Here is a tiny trained network, its code and every weight. The questions are about switching its units off for an input and a class, where a switched-off unit gives its printed mean instead of its output.

import numpy as np


def w(rows, s, z=0):
    codes = np.array(rows[::2]) - 128.0
    scale = np.full(codes.shape[1], s)
    scale[-1] = z or s
    return codes * scale


def f(y):
    return np.maximum(y, 0)


def log_softmax(a):
    a = a - a.max(-1, keepdims=True)
    return a - np.log(np.exp(a).sum(-1, keepdims=True))


def net(x, mask):
    res = np.array(x, float).reshape(1, 3) / 4 @ E
    y = f(res @ A[0][:, :-1].T + A[0][:, -1])
    res = res + np.where(mask, y, B[0][:, -1]) @ B[0][:, :-1]
    return log_softmax(res[-1] @ U[:, :-1].T + U[:, -1])


A, B = {}, {}
E = w([
[136,123,101,87,38],'x0',
[104,110,247,149,75],'x1',
[147,222,145,166,115],'x2',
],0.013)
A[0] = w([
[129,107,188,125,108,140],'neuron 1',
[136,142,97,124,138,195],'neuron 2',
[127,132,129,118,124,115],'neuron 3',
[121,176,122,141,115,125],'neuron 4',
[142,252,138,130,118,106],'neuron 5',
[120,120,114,151,114,114],'neuron 6',
[132,121,87,109,39,151],'neuron 7',
[138,135,76,108,157,91],'neuron 8',
[125,133,151,135,191,83],'neuron 9',
[136,69,123,127,136,115],'neuron 10',
[133,116,147,131,175,169],'neuron 11',
[129,130,144,126,161,229],'neuron 12',
[129,123,121,138,127,245],'neuron 13',
[126,186,128,140,120,109],'neuron 14',
[142,141,63,147,149,84],'neuron 15',
[136,43,116,120,126,97],'neuron 16',
[137,125,163,125,171,87],'neuron 17',
[124,77,129,106,145,104],'neuron 18',
[130,134,117,109,97,69],'neuron 19',
[123,150,106,122,67,59],'neuron 20',
[130,140,113,121,95,173],'neuron 21',
[120,138,125,120,136,254],'neuron 22',
[105,137,93,129,149,101],'neuron 23',
[129,114,103,113,147,128],'neuron 24',
[117,137,155,148,219,72],'neuron 25',
[128,148,126,140,124,91],'neuron 26',
[119,55,125,109,156,139],'neuron 27',
[125,104,209,140,112,63],'neuron 28',
[110,102,122,135,131,98],'neuron 29',
[128,150,95,116,135,76],'neuron 30',
[122,77,111,133,119,111],'neuron 31',
],0.022,0.0096)
B[0] = w([
[108,177,169,119,60,228],'neuron 1',
[118,154,168,148,79,201],'neuron 2',
[127,128,119,123,128,131],'neuron 3',
[129,122,149,128,178,179],'neuron 4',
[111,100,186,106,252,249],'neuron 5',
[131,121,122,122,126,131],'neuron 6',
[164,65,26,146,108,233],'neuron 7',
[104,177,141,63,76,205],'neuron 8',
[129,90,42,95,139,187],'neuron 9',
[117,114,154,120,178,187],'neuron 10',
[145,98,87,163,113,199],'neuron 11',
[176,85,137,210,65,210],'neuron 12',
[146,109,202,222,80,208],'neuron 13',
[119,118,153,121,189,184],'neuron 14',
[95,191,130,63,81,206],'neuron 15',
[111,99,151,113,211,211],'neuron 16',
[127,113,71,83,134,168],'neuron 17',
[130,128,151,108,186,187],'neuron 18',
[130,115,67,94,130,148],'neuron 19',
[132,108,45,73,141,170],'neuron 20',
[155,102,111,155,106,181],'neuron 21',
[156,116,210,245,68,214],'neuron 22',
[115,157,139,93,99,171],'neuron 23',
[101,152,150,119,115,178],'neuron 24',
[148,84,2,66,148,219],'neuron 25',
[126,131,130,115,161,142],'neuron 26',
[132,124,171,133,203,227],'neuron 27',
[86,208,132,35,73,235],'neuron 28',
[130,133,125,114,161,149],'neuron 29',
[99,148,132,69,109,162],'neuron 30',
[136,129,137,118,184,178],'neuron 31',
],0.034,0.014)
U = w([
[109,120,179,108,221,147],'0',
[63,198,139,62,33,103],'1',
[185,78,6,108,94,81],'2',
[189,122,176,225,62,254],'3',
[102,203,98,147,135,49],'4',
],0.011,0.0041)

Each question gives the input, the list of numbers given to net, and the class t.
The units are the neurons (one row each of A and B). Each row of codes is followed by its name. A weight is (code - 128) times the scale printed after its matrix; where a second scale follows, it is the last column's (A, B and U).
mask holds one flag per neuron, in row order. A switched-off neuron (its flag False) gives its mean, the last column of its row in B, instead of its output. The means were averaged over made-up inputs and are rounded, as every weight is.
A unit's drop is (log p(t) with every unit on - log p(t) with that unit switched off) / (log p(t) with every unit on - log p(t) with every unit switched off).
k most important neurons: the k neurons with the biggest drops, biggest first
drop when u is switched off: that unit's drop, to one decimal
input [6,-8,-7], class 1: 3 most important neurons	(neuron 8; neuron 15; neuron 5)
input [-8,-8,2], class 1: most important neuron	(neuron 15)
input [3,-3,3], class 3: 3 most important neurons	(neuron 28; neuron 25; neuron 16)
input [-4,-4,1], class 1: 3 most important neurons	(neuron 7; neuron 15; neuron 8)
input [-7,2,6], class 2: 3 most important neurons	(neuron 25; neuron 9; neuron 27)
input [-8,8,-7], class 1: 4 most important neurons	(neuron 28; neuron 1; neuron 7; neuron 5)
input [7,4,7], class 0: 3 most important neurons	(neuron 5; neuron 25; neuron 14)
input [8,3,-7], class 2: 2 most important neurons	(neuron 7; neuron 5)
input [7,-7,1], class 1: 2 most important neurons	(neuron 15; neuron 8)
input [4,-3,3], class 2: 3 most important neurons	(neuron 7; neuron 20; neuron 28)
input [-8,8,4], class 1: 3 most important neurons	(neuron 28; neuron 1; neuron 7)
input [-2,-7,6], class 1: 3 most important neurons	(neuron 15; neuron 8; neuron 27)
input [6,5,8], class 0: drop when neuron 5 is switched off	5.9
input [-3,-2,-1], class 3: most important neuron	(neuron 7)
input [8,-4,2], class 2: drop when neuron 7 is switched off	0.4
input [-4,-2,1], class 2: drop when neuron 25 is switched off	1.0
input [0,-4,1], class 1: drop when neuron 15 is switched off	0.6
